Here is a tiny trained network, its code and every weight. The questions are about switching its units off for an input and a class, where a switched-off unit gives its printed mean instead of its output.

import numpy as np


def w(rows, s, z=0):
    codes = np.array(rows[::2]) - 128.0
    scale = np.full(codes.shape[1], s)
    scale[-1] = z or s
    return codes * scale


def f(y):
    return y / 2 * (1 + np.tanh(0.7978845608 * (y + 0.044715 * y**3)))


def log_softmax(a):
    a = a - a.max(-1, keepdims=True)
    return a - np.log(np.exp(a).sum(-1, keepdims=True))


def net(x, mask):
    res = np.array(x, float).reshape(1, 6) / 4 @ E
    y = f(res @ A[0][:, :-1].T + A[0][:, -1])
    res = res + np.where(mask, y, B[0][:, -1]) @ B[0][:, :-1]
    return log_softmax(res[-1] @ U[:, :-1].T + U[:, -1])


A, B = {}, {}
E = w([
[207,112,131,238,69,128,153],'x0',
[112,212,193,216,188,141,72],'x1',
[161,141,124,113,147,115,131],'x2',
[108,42,129,151,255,47,106],'x3',
[153,136,129,113,139,120,131],'x4',
[54,208,199,167,81,49,227],'x5',
],0.0092)
A[0] = w([
[109,164,218,169,165,207,97,87],'neuron 0',
[180,66,130,247,93,110,145,166],'neuron 1',
[150,85,137,128,148,183,96,3],'neuron 2',
[108,90,121,73,88,124,164,72],'neuron 3',
[130,31,123,131,115,148,216,56],'neuron 4',
[98,161,170,133,96,28,188,39],'neuron 5',
[89,132,105,111,152,131,119,123],'neuron 6',
[84,145,105,110,157,123,113,108],'neuron 7',
[42,80,156,129,116,143,143,191],'neuron 8',
[107,54,126,154,159,12,74,19],'neuron 9',
],0.012,0.0048)
B[0] = w([
[173,113,164,180,128,41,143,194],'neuron 0',
[139,176,103,21,175,108,115,252],'neuron 1',
[157,39,161,161,149,161,147,160],'neuron 2',
[195,99,115,186,77,10,141,175],'neuron 3',
[153,129,162,160,142,81,129,181],'neuron 4',
[207,80,135,139,171,224,102,226],'neuron 5',
[150,168,101,103,164,130,122,149],'neuron 6',
[136,123,83,99,112,90,91,154],'neuron 7',
[178,146,94,110,188,151,95,174],'neuron 8',
[116,173,139,176,13,160,54,204],'neuron 9',
],0.011,0.012)
U = w([
[146,78,151,198,145,18,144,73],'0',
[164,18,147,132,174,246,117,55],'1',
[129,128,106,128,132,142,119,254],'2',
[116,171,141,141,2,183,86,147],'3',
[118,152,90,47,179,107,113,133],'4',
[133,121,98,135,150,132,121,187],'5',
[15,141,79,115,131,167,183,68],'6',
],0.0098,0.0093)

Each question gives the input, the list of numbers given to net, and the class t.
The units are the neurons (one row each of A and B). Each row of codes is followed by its name. A weight is (code - 128) times the scale printed after its matrix; where a second scale follows, it is the last column's (A, B and U).
mask holds one flag per neuron, in row order. A switched-off neuron (its flag False) gives its mean, the last column of its row in B, instead of its output. The means were averaged over made-up inputs and are rounded, as every weight is.
A unit's drop is (log p(t) with every unit on - log p(t) with that unit switched off) / (log p(t) with every unit on - log p(t) with every unit switched off).
The circuit of an input: a set's keep is (log p(t) with only the set's units on - log p(t) with every unit switched off) / (log p(t) with every unit on - log p(t) with every unit switched off). Starting from all 10 units, units are removed one at a time, each time the one whose removal leaves the highest keep (on an exact tie, the one counted first), for as long as the keep stays at least 0.8.
units of the circuit, in order: the units of the circuit, biggest drop first
most important unit: the unit with the biggest drop
top k neurons: the k neurons with the biggest drops, biggest first
drop when u is switched off: that unit's drop, to one decimal
input [7,4,-2,8,1,5], class 3: top neuron	(neuron 9)
input [6,-4,-3,-6,5,7], class 1: top 2 neurons	(neuron 5; neuron 9)
input [6,-5,-5,4,2,-1], class 4: top 2 neurons	(neuron 1; neuron 0)
input [8,0,-4,6,-8,-6], class 2: units of the circuit, in order	(neuron 1; neuron 9; neuron 5; neuron 2)
input [7,-7,-4,2,-7,-3], class 0: top 3 neurons	(neuron 4; neuron 3; neuron 5)
input [7,-7,3,-4,4,2], class 0: top 4 neurons	(neuron 3; neuron 4; neuron 9; neuron 8)
input [-4,-7,-6,6,-2,3], class 0: top 3 neurons	(neuron 3; neuron 4; neuron 1)
input [5,-8,-5,-6,-3,4], class 0: top 3 neurons	(neuron 3; neuron 4; neuron 9)
input [8,-5,4,-2,2,-7], class 4: top 3 neurons	(neuron 1; neuron 5; neuron 9)
input [0,-1,-7,8,3,8], class 1: top 2 neurons	(neuron 5; neuron 8)
input [5,3,-6,-5,-6,2], class 2: top 2 neurons	(neuron 9; neuron 1)
input [8,6,5,4,2,-3], class 4: top 2 neurons	(neuron 1; neuron 3)
input [3,6,3,-8,-8,6], class 2: top 3 neurons	(neuron 9; neuron 5; neuron 3)
input [-6,8,-8,0,7,-1], class 0: most important unit	neuron 0
input [4,6,0,2,-3,-5], class 0: top 2 neurons	(neuron 0; neuron 5)
input [-3,-3,6,7,6,3], class 3: top 2 neurons	(neuron 9; neuron 1)
input [5,-3,-8,8,3,7], class 3: top 2 neurons	(neuron 9; neuron 2)
input [-5,-6,8,-7,5,-6], class 5: drop when neuron 9 is switched off	0.9
input [-5,-8,-8,-5,4,-1], class 0: drop when neuron 3 is switched off	0.7
input [-8,-8,8,1,-3,0], class 0: units of the circuit, in order	(neuron 3)
input [-2,4,4,1,2,8], class 1: drop when neuron 5 is switched off	0.9
input [-7,3,-6,-6,3,7], class 1: drop when neuron 5 is switched off	0.7
